Below is a small trained network, with its code and all its weights. Each question gives an input and a class and asks what happens when units are switched off, that is, made to give their printed mean instead of their output.

import numpy as np


def w(rows, s, z=0):
    codes = np.array(rows[::2]) - 128.0
    scale = np.full(codes.shape[1], s)
    scale[-1] = z or s
    return codes * scale


def f(y):
    return y / 2 * (1 + np.tanh(0.7978845608 * (y + 0.044715 * y**3)))


def log_softmax(a):
    a = a - a.max(-1, keepdims=True)
    return a - np.log(np.exp(a).sum(-1, keepdims=True))


def net(x, mask):
    res = np.array(x, float).reshape(1, 7) / 4 @ E
    y = f(res @ A[0][:, :-1].T + A[0][:, -1])
    res = res + np.where(mask, y, B[0][:, -1]) @ B[0][:, :-1]
    return log_softmax(res[-1] @ U[:, :-1].T + U[:, -1])


A, B = {}, {}
E = w([
[207,129,184,110,117,216,176,85,192,119,108],'x0',
[104,65,118,158,139,125,133,123,134,182,121],'x1',
[127,66,148,141,44,91,131,186,171,100,182],'x2',
[145,126,156,142,148,71,98,98,139,163,130],'x3',
[112,113,84,158,125,142,207,144,123,103,137],'x4',
[171,67,74,1,79,119,187,93,77,211,99],'x5',
[161,154,144,132,131,105,120,120,120,112,132],'x6',
],0.012)
A[0] = w([
[215,141,140,97,111,170,212,84,230,173,100,52],'N1',
[65,141,80,61,165,44,133,104,134,110,125,2],'N2',
[95,156,62,119,116,56,106,189,7,158,145,12],'N3',
[180,88,109,43,84,81,177,117,75,144,55,78],'N4',
[160,97,72,15,103,75,155,132,130,169,101,89],'N5',
[147,86,147,113,14,89,123,194,161,122,143,117],'N6',
[129,202,94,117,185,169,146,126,49,193,3,91],'N7',
],0.0079,0.0014)
B[0] = w([
[253,91,115,141,77,204,95,130,83,156,119,245],'N1',
[167,182,79,155,146,126,118,133,115,213,98,167],'N2',
[156,154,126,154,30,177,93,8,207,115,167,211],'N3',
[96,81,119,174,147,83,84,173,169,83,78,240],'N4',
[121,136,141,155,135,101,164,190,138,60,104,231],'N5',
[64,175,156,47,203,60,150,93,52,189,147,186],'N6',
[154,149,159,147,188,86,187,80,112,144,156,246],'N7',
],0.011,0.013)
U = w([
[94,108,144,222,212,126,89,202,211,18,75,255],'0',
[154,113,121,153,1,196,120,47,145,179,151,64],'1',
[105,125,153,65,240,91,238,53,18,151,188,60],'2',
],0.0088,0.0018)

Each question gives the input, the list of numbers given to net, and the class t.
The units are the neurons (one row each of A and B). Each row of codes is followed by its name. A weight is (code - 128) times the scale printed after its matrix; where a second scale follows, it is the last column's (A, B and U).
mask holds one flag per neuron, in row order. A switched-off neuron (its flag False) gives its mean, the last column of its row in B, instead of its output. The means were averaged over made-up inputs and are rounded, as every weight is.
A unit's drop is (log p(t) with every unit on - log p(t) with that unit switched off) / (log p(t) with every unit on - log p(t) with every unit switched off).
The circuit of an input: a set's keep is (log p(t) with only the set's units on - log p(t) with every unit switched off) / (log p(t) with every unit on - log p(t) with every unit switched off). Starting from all 7 units, units are removed one at a time, each time the one whose removal leaves the highest keep (on an exact tie, the one counted first), for as long as the keep stays at least 0.8.
units of the circuit, in order: the units of the circuit, biggest drop first
most important unit: the unit with the biggest drop
k most important neurons: the k neurons with the biggest drops, biggest first
drop of u: that unit's drop, to one decimal
input [-1,-2,6,4,6,-5,-7], class 2: units of the circuit, in order	[N6, N4]
input [-7,0,2,8,4,5,1], class 1: most important neuron	[N3]
input [7,-7,3,-7,7,7,0], class 0: 2 most important neurons	[N4, N5]
input [8,-8,-2,-6,8,8,2], class 0: 3 most important neurons	[N4, N5, N3]
input [4,3,-4,-5,-6,4,3], class 0: 4 most important neurons	[N4, N3, N6, N5]
input [-7,1,3,-2,-5,7,-5], class 0: 3 most important neurons	[N5, N4, N1]
input [-7,6,0,1,-5,-6,-2], class 1: units of the circuit, in order	[N3, N4]
input [-1,0,3,2,4,0,3], class 2: units of the circuit, in order	[N4, N1]
input [7,0,4,8,4,-5,-1], class 1: 2 most important neurons	[N4, N5]
input [-3,1,5,5,5,-4,7], class 2: units of the circuit, in order	[N4, N6]
input [-1,-6,-1,0,-5,3,-4], class 0: 2 most important neurons	[N6, N1]
input [-8,0,8,-1,-4,-7,-3], class 1: 4 most important neurons	[N3, N4, N7, N5]
input [7,1,8,7,-7,0,-5], class 2: 2 most important neurons	[N6, N3]
input [-2,-4,7,5,2,8,-8], class 0: 3 most important neurons	[N4, N5, N7]
input [-2,-2,-5,-4,8,5,6], class 0: 3 most important neurons	[N4, N6, N5]
input [8,3,1,-2,-4,-6,5], class 1: units of the circuit, in order	[N4]
input [-3,6,1,-5,8,6,0], class 0: drop of N5	0.1
input [1,1,7,3,-6,2,5], class 2: drop of N6	0.7
input [6,2,-1,-7,-4,6,-3], class 0: drop of N4	0.8
input [6,-3,-7,1,0,-6,5], class 2: most important unit	N4
